Small tables with named rows and columns. After each table, cells are looked up by row and column.

Lek =
|  | Sagil | Sedi | Gom | Tos | Pogi | Mirosiv | Tasamuv | Kizitup | Nit | Goludi |
|---|---|---|---|---|---|---|---|---|---|---|
| Ladut | -0.65 | 3.04 | 3.21 | -3.19 | 4.84 | -0.32 | -6.82 | -8.15 | 3.30 | -4.61 |
| Poduz | 4.11 | 1.90 | -8.26 | -1.78 | 1.62 | 0.07 | -4.57 | 0.54 | -1.07 | -2.20 |
| Liderod | -0.59 | -5.85 | 1.61 | -2.02 | 3.77 | -6.99 | -0.46 | -5.95 | -1.26 | 2.54 |
| Rin | 2.76 | 0.67 | -4.01 | -0.52 | 8.11 | -6.81 | -5.58 | -8.42 | -5.60 | 0.34 |
| Mozok | -3.85 | 2.86 | 1.01 | -5.54 | -2.66 | -9.08 | -1.49 | -5.31 | -3.97 | -2.52 |
| Buv | -4.32 | -1.25 | -5.10 | -0.04 | -0.85 | -0.90 | -7.33 | -1.58 | -0.45 | -6.45 |
| Fev | -2.55 | -0.93 | -1.63 | -5.57 | -2.80 | -9.11 | 0.06 | -8.15 | -2.04 | -1.86 |
| Noz | 2.75 | 3.27 | -3.33 | -0.40 | -1.96 | 3.71 | 1.15 | -0.01 | 0.20 | -9.23 |
| Bifafu | 5.63 | 9.56 | 0.20 | 3.31 | 5.75 | -5.56 | -8.60 | 8.62 | 7.17 | -3.08 |
| Biz | 1.40 | 2.12 | 6.25 | 9.48 | 0.19 | -7.02 | -1.38 | 4.54 | -6.89 | -3.39 |
| Kabun | -0.65 | -0.62 | 1.53 | 0.05 | 9.42 | -1.55 | 1.06 | -4.76 | -0.37 | -2.17 |
| Pidekig | -6.53 | -4.24 | 4.90 | -0.93 | 4.02 | -7.33 | -7.83 | -1.93 | -3.77 | -0.47 |

Goludi of Poduz: -2.20
Gom of Pidekig: 4.90
Kizitup of Bifafu: 8.62
Sedi of Rin: 0.67
Kizitup of Poduz: 0.54
Tasamuv of Buv: -7.33
Mirosiv of Ladut: -0.32
Sedi of Pidekig: -4.24
Sagil of Poduz: 4.11
Tos of Bifafu: 3.31
Nit of Liderod: -1.26
Nit of Mozok: -3.97
Tasamuv of Bifafu: -8.60
Mirosiv of Liderod: -6.99
Goludi of Mozok: -2.52
Kizitup of Fev: -8.15
Sedi of Kabun: -0.62
Sedi of Poduz: 1.90
Nit of Poduz: -1.07
Which row has the largest Mirosiv? Noz

